Each row is followed by its class. Each block has new classes.
[ -1  -2  -7   9   5 -10  -7   3   1  -4 -11   9  -7  -5   5   2  -5   5
 -12   9  -5   4 -10 -20  15  -3  10   1  -2  -3  12   3  -1   2  -2 -10
  -2 -66   4   0   4   2  10  -4   0 -21]  Leda
[ -2  -1   3 -14   9 -15   4   0   3  -8  -6  -5  -8  -1  -1   1  -1  -1
 -10  -5  -4 -30  -1 -11   6  14   1   0  -7   1  -3   3   4   9   2  -6
   1   3  -4  -3  -1  -1 -18   2  -5  11]  Leda
[  3  -1 -12  -6  24  -1   3  -5   2  -4   2   0  -4  -6  15   6 -10   7
  -8   7   0 -17  -5 -27 -10  -1   5   1  -2  -1   8 -15   4   7  -3  -4
   0 -63  -1   0   2   4  17  -7   2  -3]  Leda
[ -3  -1  -2 -14   7 -11  -2 -13   1  -5  -4   7 -11  -4   7   6  -4   4
  -5  11   6 -12  -3 -21  -9  -3   4  -2  -4  -9   3  -3   3   4   3  -6
  -1 -61   1  -2   0   6  -1  -4   0  12]  Leda
[  2   0  -4 -10  11 -10  11  21   2  -2   0   5  -3  -4  10   1  -6   4
  -2  12   5 -31   4 -25   2   4   2  -2  -3   8   4  -8   3  18  -2  -4
   0 -46  -3  -1   2   7   4  -3  -1  -2]  Leda
[  2  -1  -6 -14  23 -14  15   0   4  -5  -4   2  -8   4   9  -1  -3   6
  -3  -6   9 -21   0 -30  12  11   4   0   0   5   3   2   3  12   5   0
   0 -62  -3   2   4   2 -15   2  -4  12]  Leda
[  2  -5  -9 -38  31  11  11 -29  -9 -12  16 -11   0  17   2   9  -6   1
  11 -12   2  -5  -4  10 -62   3  -6   2  10   2  -8 -30   6 -17  16  20
  -1   6  -6  -1  -6  -5   7   0   8  15]  Leda
[ -7  -1  -2 -14   9 -17  11   5   0  -7  -7   0  -9  -9   8   2  -1   2
  -5   5   2 -24  -1 -18   2  12   1  -2  -4   3   3  -2   3  12   4  -6
  -1 -31  -3  -3  -1   3 -11  -2  -3  12]  Leda
[  0   1   0   3  -1 -15  -1  14   3  -1  -8  14 -10   2   6   1   0   4
 -10  19   5  -2   4 -21  15  -2   8   0   0   1   4   5  -1   5   2  -6
  -5 -66   5  -2   5   3   5  -3  -5 -18]  Leda
[  1   2  -3  -1   5   1  17 -11  -2  -1  -3   3  -5   0   5   1  -4   0
   1  19   6   4  -8  -9 -11   5   3  -1  -7 -11   9  -1   2  -1  -4  -8
   2   1  -5  -3  -2   4   9  -2   4  16]  Leda
[  0   0   1   2  -4 -11  -9  -6   4  -3   0  13  -7   4  -2   1  -2   0
  -5   6  -1   0  -2 -14   8 -10   3  -1  -2  -4   3   5  -2   0   2  -4
  -1 -60   7   2   2   2  -3  -3   2  -6]  Leda
[  4  -4  -9   0  24  -1   0 -10   3  -4   1  -7  -3  -4   7   3  -8   5
  -5  -9  -8  -8 -14 -15  -2  -2   2  -4  -2  -1   9 -13   0   1  -5  -3
   3 -37   0   3   3   1  12  -3   4   0]  Leda
[  1  -2 -11 -17  34 -12  15  18   8 -12   0   1  -7   6   7   7  -6   5
  -7   4  -6 -28  -6 -19  -8  10   3  -1  -1  12   3 -14   3   6   5   0
   1 -50  -8  -4  -2  -1  14  -3   2 -18]  Leda
[  1  -2  -2  -7  15  -6  26   0   3   0  -2  11  -5   0   9  -4   0   1
   8  -2  14 -14   4 -18   6   2   1  -5  -4 -10   4   4   4   4   2   2
   2 -37  -8   0   0   5  -8  -1  -2  22]  Leda
[ -5  -1  -8  -3  16 -10   7   6   2  -8   3   8  -7  -9   7   5  -4   4
  -4   7  -6 -14  -2 -16  -6  -4   3  -1  -1   5   9  -4   0  -2  -4  -6
   3 -57   7  -5  -3   3  14  -6  11  -8]  Leda
[ -3   1   1  14  -8   1  -8  13   4   1  -3 -10   1 -13   0  -2  -2   1
  -7   6 -11 -18  -6  -1  12   4   0   0  -8  -2   6   2   0  11 -15 -13
   2  40   0  -3   1   3   8  -5  -1  -5]  kipok
[ -2   1  -4   0   8  -9   7  20   0  -2  -6   6  -5  -5  10   2  -4   3
  -5  17   1 -15  -2 -18   1   8   5  -1  -5   6   5  -3   1  11  -4  -7
  -2 -38  -1  -2   0   6  12  -4  -4 -11]  Leda
